[[115 128 134]
 [128 128 143]
 [135 117 136]
 [129 124 138]
 [113 126 150]]
=>
[[115 128]
 [128 128]
 [135 117]]

[[110 133 129 136]
 [110 103 141 153]
 [110 140 150 136]]
=>
[[110 133]
 [110 103]
 [110 140]]

[[115 131 127 156]
 [139 126 128 105]
 [132 127 114 115]
 [137 127 115 106]]
=>
[[115 131]
 [139 126]
 [132 127]]

[[124 140 120 145 119]
 [126 139 120 145 119]
 [128 139 122 141 121]
 [133 136 119 150 120]]
=>
[[124 140]
 [126 139]
 [128 139]]

[[122 123 123 122]
 [103 104 152 150]
 [116 116 145 145]]
=>
[[122 123]
 [103 104]
 [116 116]]

[[147 133 143 128 118]
 [135 115 134 110 110]
 [137 113 133 111 108]
 [150 133 142 129 118]]
=>
[[147 133]
 [135 115]
 [137 113]]
---
[[148 148 101 101 148 101 149 149 148 102]
 [125 125 123 123 125 123 126 126 125 123]
 [140 140 114 114 140 114 140 140 140 114]
 [142 142 121 120 143 120 143 143 142 122]
 [129 129 128 128 129 128 129 129 129 127]]
=>
[[148 148 101 101 148 101 149 149 148 102]
 [142 142 121 120 143 120 143 143 142 122]
 [140 140 114 114 140 114 140 140 140 114]
 [129 129 128 128 129 128 129 129 129 127]
 [125 125 123 123 125 123 126 126 125 123]]

[[104 110 108 102 146 111 110 106 140 107 124 108 132 128 106]
 [145 133 139 143 109 135 123 139 114 138 119 144 132 108 139]
 [124 120 118 125 143 120 124 130 147 122 119 111 121 146 132]
 [123 114 122 106 121 120 107 113 125 120 103 128 128 113 125]]
=>
[[145 133 139 143 109 135 123 139 114 138 119 144 132 108 139]
 [124 120 118 125 143 120 124 130 147 122 119 111 121 146 132]
 [123 114 122 106 121 120 107 113 125 120 103 128 128 113 125]
 [104 110 108 102 146 111 110 106 140 107 124 108 132 128 106]]

[[135 104]
 [146 115]
 [136 109]]
=>
[[146 115]
 [136 109]
 [135 104]]

[[122 125 143 132 136 139 136 113 145 112 142 122]
 [138 129 115 112 108 102 126 136  99 133 106 138]]
=>
[[138 129 115 112 108 102 126 136  99 133 106 138]
 [122 125 143 132 136 139 136 113 145 112 142 122]]

[[142 141 150]
 [146 143 142]]
=>
[[146 143 142]
 [142 141 150]]

[[143 124]
 [139 114]
 [155 127]]
=>
[[155 127]
 [143 124]
 [139 114]]

[[109 107 151 107 150 105]
 [104 103 151 102 147 102]
 [154 155 103 157 135 142]
 [152 153 109 153 147 119]
 [136 135 125 137 120 142]]
=>
[[154 155 103 157 135 142]
 [152 153 109 153 147 119]
 [136 135 125 137 120 142]
 [109 107 151 107 150 105]
 [104 103 151 102 147 102]]

[[121 124 125 121 140 125 125]
 [131 144 129 129 135 141 149]]
=>
[[131 144 129 129 135 141 149]
 [121 124 125 121 140 125 125]]
---
[[139 124 137 141 150 129]
 [122 133 118 122 107 125]
 [119 131 116 119 107 126]
 [122 133 119 122 107 124]
 [123 121 118 127 149 129]
 [123 133 119 124 107 124]
 [122 132 118 122 107 125]
 [120 132 117 120 107 125]
 [139 124 137 141 150 129]
 [138 123 136 140 150 129]]
=>
[[129 150 140 136 123 138]
 [129 150 141 137 124 139]
 [125 107 120 117 132 120]
 [125 107 122 118 132 122]
 [124 107 124 119 133 123]
 [129 149 127 118 121 123]
 [124 107 122 119 133 122]
 [126 107 119 116 131 119]
 [125 107 122 118 133 122]
 [129 150 141 137 124 139]]

[[140 125 122 122 119 138]
 [115 125 120 107 139 122]
 [126 126 109 124 140 134]
 [131 127 131 123 130 114]
 [127 124 138 131 129 116]
 [124 124 131 126 131 140]
 [133 116 121 127 138 122]
 [136 123 121 129 122 121]
 [120 134 132 134 128 127]]
=>
[[127 128 134 132 134 120]
 [121 122 129 121 123 136]
 [122 138 127 121 116 133]
 [140 131 126 131 124 124]
 [116 129 131 138 124 127]
 [114 130 123 131 127 131]
 [134 140 124 109 126 126]
 [122 139 107 120 125 115]
 [138 119 122 122 125 140]]

[[103 135 129]
 [121 122 132]
 [127 129 126]
 [122 133 137]
 [119 129 129]
 [115 132 124]
 [110 112 120]
 [112 119 117]
 [137 129 130]
 [140 119 129]
 [124 131 125]
 [120 129 128]]
=>
[[128 129 120]
 [125 131 124]
 [129 119 140]
 [130 129 137]
 [117 119 112]
 [120 112 110]
 [124 132 115]
 [129 129 119]
 [137 133 122]
 [126 129 127]
 [132 122 121]
 [129 135 103]]

[[111 124 118 140 126 148]
 [136 124 120 139 126 149]
 [152 128 115 152 128 144]
 [127 121 122 137 124 151]
 [144 127 117 141 127 146]]
=>
[[146 127 141 117 127 144]
 [151 124 137 122 121 127]
 [144 128 152 115 128 152]
 [149 126 139 120 124 136]
 [148 126 140 118 124 111]]

[[105 139 146 115]
 [121 152 126 109]
 [134 136 128 105]
 [108 146 139 112]
 [115 125 127 124]
 [110 132 128 128]
 [131 111 119 138]
 [139 138 136 109]
 [115 124 128 127]
 [134 128 115 139]
 [114 128 132 110]]
=>
[[110 132 128 114]
 [139 115 128 134]
 [127 128 124 115]
 [109 136 138 139]
 [138 119 111 131]
 [128 128 132 110]
 [124 127 125 115]
 [112 139 146 108]
 [105 128 136 134]
 [109 126 152 121]
 [115 146 139 105]]

[[157 148 129 125 126 129 125 133 111 122]
 [102 116 124 149 136 118 139 119 129 147]]
=>
[[147 129 119 139 118 136 149 124 116 102]
 [122 111 133 125 129 126 125 129 148 157]]

[[133 121 121 134 133 135 137 136 136 119 127]
 [105 152 153 105 106 104 104 104 104 152 115]
 [126 129 129 126 126 127 128 127 128 128 125]
 [108 149 150 108 109 106 107 106 106 149 118]
 [125 130 130 125 125 126 127 127 127 129 124]
 [133 121 121 134 133 135 136 136 136 120 128]]
=>
[[128 120 136 136 136 135 133 134 121 121 133]
 [124 129 127 127 127 126 125 125 130 130 125]
 [118 149 106 106 107 106 109 108 150 149 108]
 [125 128 128 127 128 127 126 126 129 129 126]
 [115 152 104 104 104 104 106 105 153 152 105]
 [127 119 136 136 137 135 133 134 121 121 133]]
